Below is a small trained network, with its code and all its weights. Each question gives an input and a class and asks what happens when units are switched off, that is, made to give their printed mean instead of their output.

import numpy as np


def w(rows, s, z=0):
    codes = np.array(rows[::2]) - 128.0
    scale = np.full(codes.shape[1], s)
    scale[-1] = z or s
    return codes * scale


def f(y):
    return y / 2 * (1 + np.tanh(0.7978845608 * (y + 0.044715 * y**3)))


def log_softmax(a):
    a = a - a.max(-1, keepdims=True)
    return a - np.log(np.exp(a).sum(-1, keepdims=True))


def net(x, mask):
    res = np.array(x, float).reshape(1, 2) / 4 @ E
    y = f(res @ A[0][:, :-1].T + A[0][:, -1])
    res = res + np.where(mask, y, B[0][:, -1]) @ B[0][:, :-1]
    return log_softmax(res[-1] @ U[:, :-1].T + U[:, -1])


A, B = {}, {}
E = w([
[105,176,109,127,90,91,166,155,179,30],'x0',
[84,138,153,111,245,112,223,131,150,176],'x1',
],0.011)
A[0] = w([
[143,73,141,142,150,180,126,89,47,171,34],'N0',
[231,121,91,180,50,163,49,114,93,97,65],'N1',
[185,58,177,99,154,196,105,106,70,185,162],'N2',
[156,36,140,103,162,132,124,101,89,97,40],'N3',
[38,140,191,77,254,132,215,141,169,157,81],'N4',
[122,190,93,113,97,127,171,159,218,78,2],'N5',
[125,98,147,110,155,78,184,105,143,144,51],'N6',
[46,220,114,116,96,58,175,233,133,40,127],'N7',
],0.0089)
B[0] = w([
[131,193,39,171,133,133,120,80,112,145,163],'N0',
[93,127,114,101,114,173,119,154,84,111,224],'N1',
[172,133,122,143,143,141,162,122,145,118,226],'N2',
[105,161,29,157,144,126,88,82,82,174,125],'N3',
[113,126,136,115,100,153,105,157,94,85,243],'N4',
[108,162,39,187,143,123,107,87,80,154,165],'N5',
[62,177,3,157,129,129,39,110,67,150,141],'N6',
[160,138,126,149,141,133,158,110,136,119,250],'N7',
],0.029,0.011)
U = w([
[66,149,109,109,109,151,95,174,72,105,124],'0',
[198,188,92,201,168,126,151,58,132,128,104],'1',
[223,53,252,77,125,132,191,179,174,96,252],'2',
[93,120,136,146,143,100,113,130,126,139,100],'3',
[108,124,134,131,159,104,117,118,160,141,99],'4',
[97,122,123,88,147,95,131,122,144,142,94],'5',
[86,113,124,94,153,74,121,121,153,151,102],'6',
[112,134,139,118,124,94,141,121,125,142,101],'7',
],0.02,0.014)

Each question gives the input, the list of numbers given to net, and the class t.
The units are the neurons (one row each of A and B). Each row of codes is followed by its name. A weight is (code - 128) times the scale printed after its matrix; where a second scale follows, it is the last column's (A, B and U).
mask holds one flag per neuron, in row order. A switched-off neuron (its flag False) gives its mean, the last column of its row in B, instead of its output. The means were averaged over made-up inputs and are rounded, as every weight is.
A unit's drop is (log p(t) with every unit on - log p(t) with that unit switched off) / (log p(t) with every unit on - log p(t) with every unit switched off).
The circuit of an input: a set's keep is (log p(t) with only the set's units on - log p(t) with every unit switched off) / (log p(t) with every unit on - log p(t) with every unit switched off). Starting from all 8 units, units are removed one at a time, each time the one whose removal leaves the highest keep (on an exact tie, the one counted first), for as long as the keep stays at least 0.8.
units of the circuit, in order: the units of the circuit, biggest drop first
most important unit: the unit with the biggest drop
k most important neurons: the k neurons with the biggest drops, biggest first
drop when u is switched off: that unit's drop, to one decimal
input [3,1], class 2: units of the circuit, in order -> (N0 N6)
input [-5,8], class 0: most important unit -> N4
input [6,-5], class 1: 2 most important neurons -> (N7 N4)
input [-3,-2], class 2: units of the circuit, in order -> (N5 N6)
input [2,3], class 2: units of the circuit, in order -> (N5 N0)
input [-3,1], class 2: units of the circuit, in order -> (N5 N6)
input [-7,-6], class 1: 2 most important neurons -> (N2 N4)
input [-8,-6], class 1: 3 most important neurons -> (N2 N0 N4)
input [7,-5], class 1: 2 most important neurons -> (N7 N4)
input [4,5], class 0: 2 most important neurons -> (N4 N2)
input [8,-6], class 1: 3 most important neurons -> (N7 N4 N5)
input [7,-6], class 1: 3 most important neurons -> (N7 N4 N5)
input [-1,4], class 0: 2 most important neurons -> (N7 N4)
input [7,-4], class 1: units of the circuit, in order -> (N7)
input [4,4], class 0: 3 most important neurons -> (N4 N2 N0)
input [5,-4], class 1: drop when N7 is switched off -> 2.5
input [-5,7], class 0: drop when N4 is switched off -> 3.3
input [4,-3], class 1: drop when N4 is switched off -> 3.6
